Below are the code and all the weights of a small trained network. Each question names an input and a class and asks about switching units off, where a switched-off unit gives its printed mean instead of its output.

import numpy as np


def w(rows, s, z=0):
    codes = np.array(rows[::2]) - 128.0
    scale = np.full(codes.shape[1], s)
    scale[-1] = z or s
    return codes * scale


def f(y):
    return np.maximum(y, 0)


def log_softmax(a):
    a = a - a.max(-1, keepdims=True)
    return a - np.log(np.exp(a).sum(-1, keepdims=True))


def net(x, mask):
    res = np.array(x, float).reshape(1, 3) / 4 @ E
    y = f(res @ A[0][:, :-1].T + A[0][:, -1])
    res = res + np.where(mask, y, B[0][:, -1]) @ B[0][:, :-1]
    return log_softmax(res[-1] @ U[:, :-1].T + U[:, -1])


A, B = {}, {}
E = w([
[103,201,115,88,40,128],'x0',
[97,45,32,156,36,165],'x1',
[250,98,176,97,107,184],'x2',
],0.012)
A[0] = w([
[114,120,111,113,142,44,96],'N0',
[164,35,166,8,170,164,86],'N1',
[108,15,145,174,161,126,95],'N2',
[147,68,37,192,106,128,112],'N3',
[146,32,127,163,218,67,127],'N4',
[183,127,137,110,133,203,117],'N5',
[106,197,165,56,167,94,57],'N6',
[161,205,110,82,189,144,118],'N7',
[92,177,206,153,160,120,95],'N8',
[98,174,139,49,70,109,111],'N9',
[150,245,112,59,2,67,137],'N10',
[161,164,221,125,135,55,117],'N11',
[197,134,194,93,86,214,153],'N12',
[117,176,192,81,185,105,92],'N13',
[84,162,114,164,139,104,128],'N14',
[97,100,70,108,40,132,155],'N15',
[69,104,127,152,142,109,129],'N16',
[205,171,139,144,164,115,138],'N17',
[106,87,167,138,204,138,85],'N18',
[154,199,204,115,212,108,84],'N19',
[159,174,98,91,158,60,193],'N20',
[173,89,153,92,156,171,102],'N21',
[37,171,90,238,235,38,99],'N22',
[51,157,77,127,154,106,254],'N23',
],0.0099,0.0046)
B[0] = w([
[81,134,94,102,126,194,156],'N0',
[66,173,78,139,101,177,191],'N1',
[168,158,64,108,150,64,192],'N2',
[185,68,132,215,76,111,220],'N3',
[197,234,49,66,254,98,208],'N4',
[52,115,135,173,94,195,183],'N5',
[150,128,133,151,43,100,187],'N6',
[151,43,119,168,109,139,179],'N7',
[120,83,120,170,74,108,182],'N8',
[130,209,57,160,200,120,185],'N9',
[159,210,68,114,229,46,238],'N10',
[117,104,145,169,112,73,198],'N11',
[65,212,112,225,133,212,221],'N12',
[151,41,101,136,110,143,197],'N13',
[80,159,155,144,112,189,174],'N14',
[178,88,153,196,114,77,234],'N15',
[96,165,177,187,96,154,172],'N16',
[83,106,118,167,113,128,181],'N17',
[163,140,32,146,140,127,173],'N18',
[117,102,85,196,80,61,222],'N19',
[130,72,150,202,142,87,177],'N20',
[103,146,112,135,124,185,178],'N21',
[88,169,128,176,90,196,249],'N22',
[120,141,175,170,149,141,222],'N23',
],0.0068,0.013)
U = w([
[174,191,4,112,213,91,105],'0',
[9,140,107,147,89,254,93],'1',
[161,23,75,148,32,80,65],'2',
[125,115,126,138,181,145,254],'3',
[95,133,210,7,155,188,81],'4',
],0.0079,0.0049)

Each question gives the input, the list of numbers given to net, and the class t.
The units are the neurons (one row each of A and B). Each row of codes is followed by its name. A weight is (code - 128) times the scale printed after its matrix; where a second scale follows, it is the last column's (A, B and U).
mask holds one flag per neuron, in row order. A switched-off neuron (its flag False) gives its mean, the last column of its row in B, instead of its output. The means were averaged over made-up inputs and are rounded, as every weight is.
A unit's drop is (log p(t) with every unit on - log p(t) with that unit switched off) / (log p(t) with every unit on - log p(t) with every unit switched off).
The circuit of an input: a set's keep is (log p(t) with only the set's units on - log p(t) with every unit switched off) / (log p(t) with every unit on - log p(t) with every unit switched off). Starting from the 12 units with the biggest drops (on a tie, the unit counted first), units are removed one at a time, each time the one whose removal leaves the highest keep (on an exact tie, the one counted first), for as long as the keep stays at least 0.8.
circuit, biggest first: the units of the circuit, biggest drop first
most important unit: the unit with the biggest drop
top k neurons: the k neurons with the biggest drops, biggest first
drop of u: that unit's drop, to one decimal
input [1,5,6], class 1: most important unit : N12
input [-2,-4,3], class 2: circuit, biggest first : N19, N10
input [7,8,-7], class 2: top 3 neurons : N15, N3, N4
input [5,2,7], class 1: top 2 neurons : N12, N4
input [6,5,-6], class 0: top 2 neurons : N10, N9
input [3,-4,5], class 1: top 2 neurons : N12, N4
input [-5,3,0], class 0: top 2 neurons : N4, N2
input [5,-6,-1], class 2: top 2 neurons : N4, N6
input [5,3,5], class 0: top 2 neurons : N10, N22
input [-8,4,-3], class 0: drop of N4 : 0.5
input [5,4,0], class 0: drop of N10 : 0.5
input [7,3,-4], class 0: drop of N10 : 0.3
